Below is a small trained network, with its code and all its weights. Each question gives an input and a class and asks what happens when units are switched off, that is, made to give their printed mean instead of their output.

import numpy as np


def w(rows, s, z=0):
    codes = np.array(rows[::2]) - 128.0
    scale = np.full(codes.shape[1], s)
    scale[-1] = z or s
    return codes * scale


def norm(h):
    return h / np.sqrt((h * h).mean(-1, keepdims=True) + 1e-5)


def f(y):
    return y / 2 * (1 + np.tanh(0.7978845608 * (y + 0.044715 * y**3)))


def log_softmax(a):
    a = a - a.max(-1, keepdims=True)
    return a - np.log(np.exp(a).sum(-1, keepdims=True))


def net(x, mask):
    res = np.array(x, float).reshape(1, 6) / 4 @ E
    u = 0
    for l in range(2):
        y = f(norm(res) @ A[l][:, :-1].T + A[l][:, -1])
        res = res + np.where(mask[u : u + 7], y, B[l][:, -1]) @ B[l][:, :-1]
        u += 7
    return log_softmax(norm(res)[-1] @ U[:, :-1].T + U[:, -1])


A, B = {}, {}
E = w([
[253,179,129,177],'x0',
[29,237,150,163],'x1',
[128,127,126,130],'x2',
[128,128,128,128],'x3',
[128,128,128,129],'x4',
[128,127,128,128],'x5',
],0.0027)
A[0] = w([
[74,106,112,97,80],'0.n0',
[203,216,143,224,159],'0.n1',
[176,96,156,145,6],'0.n2',
[107,70,111,132,205],'0.n3',
[108,103,148,60,215],'0.n4',
[134,170,200,199,154],'0.n5',
[1,199,179,190,86],'0.n6',
],0.0057,0.0019)
B[0] = w([
[204,178,101,85,137],'0.n0',
[136,213,20,90,254],'0.n1',
[146,113,121,135,126],'0.n2',
[75,196,96,16,164],'0.n3',
[93,144,52,87,168],'0.n4',
[82,228,85,192,174],'0.n5',
[137,38,158,253,237],'0.n6',
],0.0036,0.0037)
A[1] = w([
[254,166,52,88,92],'1.n0',
[162,21,194,111,249],'1.n1',
[120,115,80,158,96],'1.n2',
[120,135,40,11,159],'1.n3',
[141,188,187,192,204],'1.n4',
[110,83,84,106,182],'1.n5',
[103,51,172,178,108],'1.n6',
],0.007,0.0014)
B[1] = w([
[48,60,180,190,252],'1.n0',
[111,212,84,140,168],'1.n1',
[147,128,144,135,143],'1.n2',
[208,101,168,73,230],'1.n3',
[200,100,104,1,172],'1.n4',
[150,176,125,112,164],'1.n5',
[30,166,163,58,140],'1.n6',
],0.0065,0.0049)
U = w([
[192,76,147,24,220],'0',
[22,123,148,109,150],'1',
[159,10,174,209,148],'2',
[169,202,62,182,1],'3',
],0.013,0.0007)

Each question gives the input, the list of numbers given to net, and the class t.
The units are the neurons (one row each of A and B). Each row of codes is followed by its name. A weight is (code - 128) times the scale printed after its matrix; where a second scale follows, it is the last column's (A, B and U).
mask holds one flag per neuron, layer by layer. A switched-off neuron (its flag False) gives its mean, the last column of its row in B, instead of its output. The means were averaged over made-up inputs and are rounded, as every weight is.
A unit's drop is (log p(t) with every unit on - log p(t) with that unit switched off) / (log p(t) with every unit on - log p(t) with every unit switched off).
The circuit of an input: a set's keep is (log p(t) with only the set's units on - log p(t) with every unit switched off) / (log p(t) with every unit on - log p(t) with every unit switched off). Starting from the 12 units with the biggest drops (on a tie, the unit counted first), units are removed one at a time, each time the one whose removal leaves the highest keep (on an exact tie, the one counted first), for as long as the keep stays at least 0.8.
units of the circuit, in order: the units of the circuit, biggest drop first
top k neurons: the k neurons with the biggest drops, biggest first
k most important neurons of layer l: the k neurons of layer l with the biggest drops, biggest first
drop of u: that unit's drop, to one decimal
input [1,-3,-3,-4,2,0], class 2: 4 most important neurons of layer 1 : 1.n0; 1.n4; 1.n3; 1.n6
input [1,4,-2,3,0,-2], class 3: units of the circuit, in order : 1.n0
input [1,-3,-4,3,-4,-1], class 2: top 3 neurons : 0.n6; 1.n0; 1.n4
input [1,7,4,-1,1,5], class 3: top 3 neurons : 1.n0; 1.n3; 0.n5
input [-6,-1,3,5,2,2], class 0: 2 most important neurons of layer 1 : 1.n3; 1.n0
input [1,7,-6,-8,1,1], class 3: 2 most important neurons of layer 1 : 1.n0; 1.n3
input [-8,0,6,1,0,3], class 0: top 2 neurons : 0.n0; 1.n0
input [1,1,6,-6,-3,-6], class 3: top 2 neurons : 0.n5; 0.n1
input [3,-8,-7,5,-7,7], class 2: top 3 neurons : 1.n0; 1.n4; 0.n6
input [-6,-1,3,-2,-5,-3], class 0: 2 most important neurons of layer 1 : 1.n3; 1.n0
input [1,1,8,-1,7,5], class 3: 2 most important neurons of layer 0 : 0.n5; 0.n1
input [1,1,-8,-5,5,8], class 3: drop of 0.n5 : 0.4
input [-3,-1,7,2,5,2], class 0: drop of 0.n0 : 0.0
input [-7,-2,-2,8,8,-8], class 0: top neuron : 1.n3
